Below are the code and all the weights of a small trained network. Each question names an input and a target symbol and asks about switching units off, where a switched-off unit gives its printed mean instead of its output.

import numpy as np


def w(rows, s, z=0):
    codes = np.array(rows[::2]) - 128.0
    scale = np.full(codes.shape[1], s)
    scale[-1] = z or s
    return codes * scale


def norm(h):
    return h / np.sqrt((h * h).mean(-1, keepdims=True) + 1e-5)


def f(y):
    return np.maximum(y, 0)


def softmax(a):
    e = np.exp(a - a.max(-1, keepdims=True))
    return e / e.sum(-1, keepdims=True)


def log_softmax(a):
    a = a - a.max(-1, keepdims=True)
    return a - np.log(np.exp(a).sum(-1, keepdims=True))


def net(x, mask):
    ids = ['Παβγελτω'.index(c) for c in x.split()]
    T = len(ids)
    res = E[ids] + P[:T]
    r = norm(res)
    for j in range(3):
        rows = slice(3 * j, 3 * j + 3)
        q, k, v = (r @ M[0][rows].T for M in (Q, K, V))
        z = softmax(np.where(np.tri(T) > 0, q @ k.T / 3**0.5, -1e9)) @ v
        o = O[0][rows]
        res = res + np.where(mask[j], z, o[:, -1]) @ o[:, :-1]
    y = f(norm(res) @ A[0][:, :-1].T + A[0][:, -1])
    res = res + np.where(mask[3:19], y, B[0][:, -1]) @ B[0][:, :-1]
    return log_softmax(norm(res)[-1] @ U[:, :-1].T + U[:, -1])


Q, K, V, O, A, B = {}, {}, {}, {}, {}, {}
E = w([
[152,168,84,86,236,90,153,115,165],'Π',
[95,28,156,130,233,86,89,115,168],'α',
[97,129,39,77,115,132,78,48,109],'β',
[84,104,131,164,222,141,211,82,146],'γ',
[102,203,75,138,157,199,203,159,126],'ε',
[159,74,70,90,186,155,126,218,164],'λ',
[83,37,106,193,119,236,157,105,156],'τ',
[135,117,111,173,227,120,155,141,8],'ω',
],0.014)
P = w([
[37,66,95,72,25,57,206,186,96],'0',
[64,104,139,60,81,125,158,167,127],'1',
[46,118,24,148,110,80,195,162,159],'2',
[129,130,150,83,98,123,149,125,90],'3',
[87,110,28,140,153,116,190,174,153],'4',
[153,149,145,87,117,145,142,100,106],'5',
[85,129,32,148,190,144,157,190,161],'6',
[158,156,155,97,132,167,125,84,121],'7',
[92,142,46,156,218,169,124,196,179],'8',
[155,169,174,103,156,188,98,78,133],'9',
[94,157,64,185,247,204,84,199,199],'10',
[132,178,195,154,153,160,77,60,118],'11',
],0.014)
Q[0] = w([
[176,146,193,108,69,136,131,119,119],'head 0',
[74,139,83,139,72,143,124,153,173],'head 0',
[114,108,84,119,141,144,115,128,83],'head 0',
[155,137,176,149,71,84,140,199,169],'head 1',
[190,155,212,120,88,135,112,103,104],'head 1',
[84,118,183,171,158,123,139,128,124],'head 1',
[53,181,7,127,148,132,95,112,114],'head 2',
[129,119,115,142,87,114,129,142,150],'head 2',
[184,169,166,128,143,91,133,183,149],'head 2',
],0.02)
K[0] = w([
[98,84,88,147,81,20,211,169,132],'head 0',
[126,111,164,76,119,111,189,104,118],'head 0',
[186,139,182,156,202,184,131,149,144],'head 0',
[101,101,119,90,70,79,168,149,73],'head 1',
[105,109,97,163,68,22,169,167,152],'head 1',
[118,133,207,135,98,116,140,120,151],'head 1',
[191,170,249,182,188,211,94,150,137],'head 2',
[133,94,143,131,148,94,147,147,71],'head 2',
[107,127,151,127,28,60,158,120,110],'head 2',
],0.015)
V[0] = w([
[148,132,97,220,178,53,143,140,93],'head 0',
[103,114,124,129,109,153,62,220,20],'head 0',
[221,121,96,133,153,150,129,204,170],'head 0',
[118,203,74,78,163,73,94,86,171],'head 1',
[126,77,16,113,115,132,4,68,102],'head 1',
[103,162,56,140,96,155,135,74,98],'head 1',
[114,183,119,55,138,105,127,96,39],'head 2',
[158,198,119,185,88,201,173,146,137],'head 2',
[108,82,142,121,159,151,162,43,123],'head 2',
],0.011)
O[0] = w([
[54,164,172,110,242,145,123,167,175,102],'head 0',
[148,162,150,143,152,162,61,215,89,151],'head 0',
[173,177,48,44,124,166,140,160,162,53],'head 0',
[136,164,106,211,109,2,172,121,150,218],'head 1',
[181,107,83,214,120,118,27,112,88,236],'head 1',
[137,162,131,226,57,190,116,127,120,243],'head 1',
[146,223,178,172,137,145,128,135,157,237],'head 2',
[87,180,92,101,64,141,139,121,70,85],'head 2',
[129,117,212,70,162,146,141,104,69,254],'head 2',
],0.011,0.0062)
A[0] = w([
[102,151,69,153,126,152,188,148,86,122],'neuron 0',
[93,219,119,138,66,173,181,141,101,141],'neuron 1',
[149,147,152,134,109,57,147,148,94,96],'neuron 2',
[178,138,193,154,126,147,122,147,174,79],'neuron 3',
[141,102,106,218,16,106,70,95,114,89],'neuron 4',
[35,127,95,69,136,154,152,147,146,120],'neuron 5',
[174,68,147,105,83,192,112,123,59,148],'neuron 6',
[46,159,123,86,134,129,60,98,180,136],'neuron 7',
[185,140,106,107,84,51,195,130,114,65],'neuron 8',
[214,108,55,196,112,123,47,183,129,195],'neuron 9',
[196,144,116,96,132,193,98,26,179,114],'neuron 10',
[137,62,162,97,182,103,108,76,136,1],'neuron 11',
[183,126,148,170,160,129,153,126,83,117],'neuron 12',
[221,121,155,67,200,53,122,133,146,46],'neuron 13',
[134,92,161,108,186,143,137,76,147,35],'neuron 14',
[159,182,250,70,138,147,166,77,83,214],'neuron 15',
],0.012,0.0044)
B[0] = w([
[99,94,155,64,98,69,76,139,161,164],'neuron 0',
[109,136,167,97,110,120,38,128,134,184],'neuron 1',
[90,128,94,122,163,190,136,159,77,158],'neuron 2',
[150,76,66,115,121,140,143,70,81,156],'neuron 3',
[210,190,197,170,94,121,119,140,92,251],'neuron 4',
[174,111,166,146,87,142,152,151,92,171],'neuron 5',
[80,156,69,194,153,134,119,58,142,188],'neuron 6',
[117,137,128,126,192,150,162,152,118,160],'neuron 7',
[81,126,87,184,138,129,101,142,136,156],'neuron 8',
[231,168,85,108,87,137,183,176,111,238],'neuron 9',
[63,137,133,136,144,113,147,115,179,167],'neuron 10',
[177,139,190,89,142,113,106,140,143,152],'neuron 11',
[122,148,126,120,88,110,131,155,118,182],'neuron 12',
[95,142,84,116,105,105,27,99,138,169],'neuron 13',
[158,108,196,123,71,108,138,95,143,159],'neuron 14',
[188,249,46,151,116,125,146,66,132,233],'neuron 15',
],0.012,0.011)
U = w([
[75,158,103,166,147,53,168,113,181,110],'Π',
[166,83,176,86,168,87,79,88,141,199],'α',
[224,172,152,213,85,115,104,101,131,2],'β',
[166,150,180,68,126,122,254,70,116,65],'γ',
[70,164,177,77,42,127,108,147,134,126],'ε',
[180,112,61,47,117,156,157,160,151,162],'λ',
[94,86,93,113,130,176,127,54,69,223],'τ',
[126,189,165,120,219,177,125,156,116,156],'ω',
],0.0097,0.0024)

Each question gives the input, a string of symbols that net reads in full, and the target symbol t.
The units are the heads (3 rows each of Q, K, V and O) and the neurons (one row each of A and B). Each row of codes is followed by its name. A weight is (code - 128) times the scale printed after its matrix; where a second scale follows, it is the last column's (O, A, B and U).
mask holds one flag per unit, heads first, then neurons. A switched-off unit (its flag False) gives its mean, the last column of its rows in O or B, instead of its output. The means were averaged over made-up inputs and are rounded, as every weight is.
A unit's drop is (log p(t) with every unit on - log p(t) with that unit switched off) / (log p(t) with every unit on - log p(t) with every unit switched off).
The circuit of an input: a set's keep is (log p(t) with only the set's units on - log p(t) with every unit switched off) / (log p(t) with every unit on - log p(t) with every unit switched off). Starting from the 12 units with the biggest drops (on a tie, the unit counted first), units are removed one at a time, each time the one whose removal leaves the highest keep (on an exact tie, the one counted first), for as long as the keep stays at least 0.8.
units of the circuit, in order: the units of the circuit, biggest drop first
unit that matters most: the unit with the biggest drop
heads that matter: for each layer, one digit per head in row order, 1 if its drop is at least 0.15 and else 0, layers parted by /
input ω Π β ω τ Π β τ β, target τ: units of the circuit, in order	head 2; head 1
input λ Π β ω, target ω: units of the circuit, in order	head 0
input ω τ β β α τ ω β β β λ Π, target Π: units of the circuit, in order	head 1; neuron 4
input τ Π ω β γ Π β β β ω ε ε, target ε: units of the circuit, in order	head 2; neuron 1; head 1
input λ τ β β Π β Π α ε ω γ, target ω: heads that matter	100
input β β τ τ ε, target τ: heads that matter	010
input γ λ ω ε α Π Π, target Π: heads that matter	000
input β Π ω ω ω Π Π β, target Π: units of the circuit, in order	head 0; head 1; neuron 4
input β β β λ β ε β, target ε: units of the circuit, in order	head 1; neuron 1
input β γ β α ε, target α: units of the circuit, in order	head 2; head 1; neuron 13
input β Π ε ε ω τ ω α ε, target α: heads that matter	000
input ε α τ β α β β τ Π, target τ: heads that matter	001
input ω γ Π τ, target τ: units of the circuit, in order	head 1; neuron 6
input ε τ ω, target τ: units of the circuit, in order	head 1; head 2
input ω ω Π γ ε α β τ, target τ: units of the circuit, in order	head 1; neuron 4
input γ ω β ω λ, target ω: units of the circuit, in order	head 0
input τ ε β β ω β Π τ Π λ ε, target λ: heads that matter	000
input β ω β Π λ Π ε ε, target ε: heads that matter	001
input ε β ω β ε τ ε τ Π τ ε, target τ: heads that matter	011
input λ β Π β ε β ω β λ β, target λ: heads that matter	101
input β λ γ Π γ γ Π Π β Π γ, target Π: heads that matter	000
input γ β Π ε λ β β τ ω, target τ: unit that matters most	head 2
